Here is a tiny trained network, its code and every weight. The questions are about switching its units off for an input and a target symbol, where a switched-off unit gives its printed mean instead of its output.

import numpy as np


def w(rows, s, z=0):
    codes = np.array(rows[::2]) - 128.0
    scale = np.full(codes.shape[1], s)
    scale[-1] = z or s
    return codes * scale


def f(y):
    return y / 2 * (1 + np.tanh(0.7978845608 * (y + 0.044715 * y**3)))


def softmax(a):
    e = np.exp(a - a.max(-1, keepdims=True))
    return e / e.sum(-1, keepdims=True)


def log_softmax(a):
    a = a - a.max(-1, keepdims=True)
    return a - np.log(np.exp(a).sum(-1, keepdims=True))


def net(x, mask):
    ids = ['αγδεζηθμπτφψ'.index(c) for c in x.split()]
    T = len(ids)
    res = E[ids] + P[:T]
    r = res
    for j in range(3):
        rows = slice(3 * j, 3 * j + 3)
        q, k, v = (r @ M[0][rows].T for M in (Q, K, V))
        z = softmax(np.where(np.tri(T) > 0, q @ k.T / 3**0.5, -1e9)) @ v
        o = O[0][rows]
        res = res + np.where(mask[j], z, o[:, -1]) @ o[:, :-1]
    y = f(res @ A[0][:, :-1].T + A[0][:, -1])
    res = res + np.where(mask[3:15], y, B[0][:, -1]) @ B[0][:, :-1]
    return log_softmax(res[-1] @ U[:, :-1].T + U[:, -1])


Q, K, V, O, A, B = {}, {}, {}, {}, {}, {}
E = w([
[85,209,103,56,118],'α',
[133,89,139,125,44],'γ',
[72,209,97,98,120],'δ',
[183,106,176,198,80],'ε',
[75,198,165,65,143],'ζ',
[87,40,166,101,79],'η',
[193,69,163,147,78],'θ',
[44,47,182,145,99],'μ',
[150,71,124,178,75],'π',
[155,87,213,163,115],'τ',
[66,180,171,250,169],'φ',
[162,220,145,101,170],'ψ',
],0.018)
P = w([
[169,204,167,119,5],'0',
[127,162,146,125,70],'1',
[130,142,144,131,81],'2',
[130,143,137,130,101],'3',
[124,136,133,129,116],'4',
[125,129,131,131,129],'5',
[119,122,128,131,141],'6',
[120,114,127,132,150],'7',
[119,107,126,133,162],'8',
[123,104,124,135,167],'9',
[113,93,120,135,177],'10',
],0.018)
Q[0] = w([
[121,115,157,118,61],'h0',
[150,62,151,137,52],'h0',
[144,103,119,108,143],'h0',
[110,171,104,108,219],'h1',
[116,77,172,123,3],'h1',
[91,171,143,125,155],'h1',
[178,125,103,162,97],'h2',
[127,176,143,123,117],'h2',
[88,152,148,120,113],'h2',
],0.022)
K[0] = w([
[133,170,196,149,54],'h0',
[98,188,152,124,9],'h0',
[109,103,114,164,88],'h0',
[136,54,81,132,247],'h1',
[103,169,182,158,31],'h1',
[159,97,168,171,184],'h1',
[137,135,136,138,36],'h2',
[173,141,143,162,183],'h2',
[145,54,141,129,182],'h2',
],0.015)
V[0] = w([
[249,180,103,103,154],'h0',
[119,110,32,137,87],'h0',
[231,136,156,189,137],'h0',
[110,192,175,81,150],'h1',
[99,142,219,212,144],'h1',
[143,69,167,33,109],'h1',
[123,122,136,159,170],'h2',
[94,136,74,119,134],'h2',
[163,167,121,156,122],'h2',
],0.017)
O[0] = w([
[147,150,195,163,207,164],'h0',
[128,109,188,111,98,50],'h0',
[81,116,145,190,165,164],'h0',
[205,123,93,157,146,244],'h1',
[74,120,37,181,144,243],'h1',
[163,105,126,4,170,128],'h1',
[148,123,123,144,132,68],'h2',
[139,175,161,124,70,70],'h2',
[86,111,133,116,129,163],'h2',
],0.016,0.011)
A[0] = w([
[117,111,162,80,162,170],'n0',
[141,94,139,222,83,155],'n1',
[94,88,182,167,93,55],'n2',
[123,161,152,45,160,246],'n3',
[109,156,73,141,119,86],'n4',
[15,204,89,58,134,48],'n5',
[156,63,223,122,175,75],'n6',
[114,40,118,100,174,227],'n7',
[176,210,92,113,119,135],'n8',
[183,141,122,97,122,51],'n9',
[87,167,116,166,198,191],'n10',
[178,1,177,118,95,44],'n11',
],0.012,0.011)
B[0] = w([
[222,157,67,100,123,145],'n0',
[151,64,168,89,100,201],'n1',
[125,108,83,74,254,145],'n2',
[127,155,143,199,89,166],'n3',
[161,181,163,70,204,183],'n4',
[162,31,146,164,161,181],'n5',
[68,111,111,65,106,158],'n6',
[155,178,208,134,105,190],'n7',
[6,98,166,110,112,166],'n8',
[126,124,61,96,231,149],'n9',
[151,164,110,116,75,253],'n10',
[23,141,49,196,108,147],'n11',
],0.0091,0.038)
U = w([
[159,177,173,63,170,107],'α',
[183,169,100,100,91,87],'γ',
[80,157,156,138,71,235],'δ',
[68,119,164,194,197,131],'ε',
[53,164,78,128,170,148],'ζ',
[189,104,140,59,150,122],'η',
[206,108,197,138,144,170],'θ',
[99,74,177,89,197,117],'μ',
[98,59,172,185,96,221],'π',
[189,123,139,102,255,1],'τ',
[143,93,71,188,147,50],'φ',
[146,213,124,189,158,158],'ψ',
],0.009,0.0062)

Each question gives the input, a string of symbols that net reads in full, and the target symbol t.
The units are the heads (3 rows each of Q, K, V and O) and the neurons (one row each of A and B). Each row of codes is followed by its name. A weight is (code - 128) times the scale printed after its matrix; where a second scale follows, it is the last column's (O, A, B and U).
mask holds one flag per unit, heads first, then neurons. A switched-off unit (its flag False) gives its mean, the last column of its rows in O or B, instead of its output. The means were averaged over made-up inputs and are rounded, as every weight is.
A unit's drop is (log p(t) with every unit on - log p(t) with that unit switched off) / (log p(t) with every unit on - log p(t) with every unit switched off).
The circuit of an input: a set's keep is (log p(t) with only the set's units on - log p(t) with every unit switched off) / (log p(t) with every unit on - log p(t) with every unit switched off). Starting from the 12 units with the biggest drops (on a tie, the unit counted first), units are removed one at a time, each time the one whose removal leaves the highest keep (on an exact tie, the one counted first), for as long as the keep stays at least 0.8.
units of the circuit, in order: the units of the circuit, biggest drop first
top k neurons: the k neurons with the biggest drops, biggest first
which heads matter: for each layer, one digit per head in row order, 1 if its drop is at least 0.15 and else 0, layers parted by /
input δ α μ ψ ε α ψ η δ μ ζ, target μ: top 4 neurons -> (n5 n10 n8 n4)
input δ θ ε δ ε μ τ δ, target τ: units of the circuit, in order -> (n4 n5 h1 n8)
input ε ψ α δ, target ψ: units of the circuit, in order -> (h0 n1)
input ψ τ θ ψ δ θ φ δ α, target φ: which heads matter -> 110
input π π δ ψ ζ ψ μ, target μ: units of the circuit, in order -> (n2 h1)
input π ζ δ τ α φ γ, target μ: units of the circuit, in order -> (h0 n2 h1)
input ψ π θ θ α γ μ, target θ: units of the circuit, in order -> (h1 h2)
input α α α δ η α π ζ η, target ζ: which heads matter -> 110
input ψ δ ε τ ε μ ψ π, target θ: units of the circuit, in order -> (h1 n1)
input ψ π φ δ ψ φ π ψ γ ε ε, target θ: units of the circuit, in order -> (h1 n1)
input ψ θ π ε α γ, target θ: which heads matter -> 010
input η δ η ψ ζ α ζ γ α γ, target γ: top 3 neurons -> (n0 n3 n11)
input δ δ ζ μ π δ α ψ φ, target ψ: units of the circuit, in order -> (n10 h0)
input ε ε η, target ε: which heads matter -> 110
input μ ψ δ η η α μ ζ φ ζ, target φ: top 2 neurons -> (n5 n1)
input α δ τ π, target ζ: top 2 neurons -> (n11 n9)
input δ π α α η ε μ δ, target μ: top 2 neurons -> (n5 n10)
input ε τ ψ ψ ε α π μ, target ε: units of the circuit, in order -> (h0)
input ζ θ φ θ φ ψ ψ, target ψ: which heads matter -> 100
input τ α θ α ψ ζ, target ψ: top 2 neurons -> (n1 n5)
